Below is a small trained network, with its code and all its weights. Each question gives an input and a class and asks what happens when units are switched off, that is, made to give their printed mean instead of their output.

import numpy as np


def w(rows, s, z=0):
    codes = np.array(rows[::2]) - 128.0
    scale = np.full(codes.shape[1], s)
    scale[-1] = z or s
    return codes * scale


def f(y):
    return np.maximum(y, 0)


def log_softmax(a):
    a = a - a.max(-1, keepdims=True)
    return a - np.log(np.exp(a).sum(-1, keepdims=True))


def net(x, mask):
    res = np.array(x, float).reshape(1, 6) / 4 @ E
    y = f(res @ A[0][:, :-1].T + A[0][:, -1])
    res = res + np.where(mask, y, B[0][:, -1]) @ B[0][:, :-1]
    return log_softmax(res[-1] @ U[:, :-1].T + U[:, -1])


A, B = {}, {}
E = w([
[206,223,57,217],'x0',
[228,179,46,13],'x1',
[245,61,173,142],'x2',
[118,113,221,25],'x3',
[167,20,25,208],'x4',
[254,169,152,195],'x5',
],0.0042)
A[0] = w([
[188,181,103,86,81],'N1',
[150,119,96,103,129],'N2',
[82,112,120,98,121],'N3',
[139,116,151,145,187],'N4',
[109,107,191,83,68],'N5',
[144,87,132,156,50],'N6',
[107,157,137,165,252],'N7',
[173,49,161,177,94],'N8',
[101,120,93,123,83],'N9',
[20,143,137,104,90],'N10',
[140,106,137,125,55],'N11',
[111,113,106,117,128],'N12',
[127,119,143,59,74],'N13',
[144,191,163,150,241],'N14',
[152,123,76,128,107],'N15',
[94,75,106,91,121],'N16',
[109,108,199,72,80],'N17',
[135,92,112,91,142],'N18',
[140,124,118,109,157],'N19',
[114,86,163,139,113],'N20',
[161,163,143,128,176],'N21',
[30,176,148,143,112],'N22',
[169,215,162,132,135],'N23',
[132,122,162,156,239],'N24',
[49,90,113,133,182],'N25',
[156,98,177,206,115],'N26',
[85,102,77,107,112],'N27',
[70,119,251,50,151],'N28',
[156,99,85,58,144],'N29',
],0.014,0.0038)
B[0] = w([
[161,158,94,219,184],'N1',
[145,113,123,171,161],'N2',
[110,177,139,103,171],'N3',
[119,116,117,105,163],'N4',
[66,87,79,129,180],'N5',
[105,86,113,133,147],'N6',
[184,104,127,74,193],'N7',
[91,35,125,126,188],'N8',
[129,128,173,141,147],'N9',
[138,131,206,12,201],'N10',
[121,116,120,144,133],'N11',
[113,144,137,161,149],'N12',
[54,169,85,107,169],'N13',
[153,183,90,73,202],'N14',
[152,86,142,169,167],'N15',
[85,190,90,174,180],'N16',
[51,90,61,112,191],'N17',
[128,153,78,158,166],'N18',
[141,131,112,149,152],'N19',
[102,122,107,154,165],'N20',
[143,176,100,125,173],'N21',
[159,87,142,4,197],'N22',
[102,235,90,116,191],'N23',
[126,97,111,91,186],'N24',
[176,167,189,168,204],'N25',
[49,97,118,81,189],'N26',
[113,153,184,186,172],'N27',
[20,43,44,58,255],'N28',
[157,108,57,196,192],'N29',
],0.031,0.0084)
U = w([
[124,149,199,28,82],'0',
[176,44,186,168,109],'1',
[247,244,108,198,191],'2',
[10,32,68,97,150],'3',
[168,40,53,40,194],'4',
[191,104,74,253,4],'5',
[157,174,30,42,92],'6',
],0.0045,0.004)

Each question gives the input, the list of numbers given to net, and the class t.
The units are the neurons (one row each of A and B). Each row of codes is followed by its name. A weight is (code - 128) times the scale printed after its matrix; where a second scale follows, it is the last column's (A, B and U).
mask holds one flag per neuron, in row order. A switched-off neuron (its flag False) gives its mean, the last column of its row in B, instead of its output. The means were averaged over made-up inputs and are rounded, as every weight is.
A unit's drop is (log p(t) with every unit on - log p(t) with that unit switched off) / (log p(t) with every unit on - log p(t) with every unit switched off).
The circuit of an input: a set's keep is (log p(t) with only the set's units on - log p(t) with every unit switched off) / (log p(t) with every unit on - log p(t) with every unit switched off). Starting from the 12 units with the biggest drops (on a tie, the unit counted first), units are removed one at a time, each time the one whose removal leaves the highest keep (on an exact tie, the one counted first), for as long as the keep stays at least 0.8.
circuit, biggest first: the units of the circuit, biggest drop first
top k neurons: the k neurons with the biggest drops, biggest first
drop when u is switched off: that unit's drop, to one decimal
input [-5,-2,-4,0,7,-8], class 0: circuit, biggest first -> [N10, N25]
input [-3,-8,-3,-3,-1,-7], class 0: circuit, biggest first -> [N10]
input [0,-1,-8,-5,7,-1], class 2: circuit, biggest first -> [N28, N25]
input [4,-8,-6,5,-3,7], class 6: top 2 neurons -> [N23, N14]
input [6,-8,-1,-5,-3,8], class 6: top 3 neurons -> [N23, N14, N28]
input [0,-2,-1,-4,4,7], class 4: circuit, biggest first -> [N17, N16]
input [8,-1,2,1,3,4], class 6: top 2 neurons -> [N28, N23]
input [3,-7,8,-5,-8,2], class 6: top 3 neurons -> [N14, N23, N28]
input [7,-8,-5,8,-4,7], class 6: top 2 neurons -> [N23, N14]
input [7,-5,6,-3,-4,8], class 6: drop when N14 is switched off -> 0.2
input [6,0,-8,5,5,2], class 2: drop when N28 is switched off -> 0.5
input [-4,7,-3,5,6,-2], class 5: drop when N29 is switched off -> 0.1
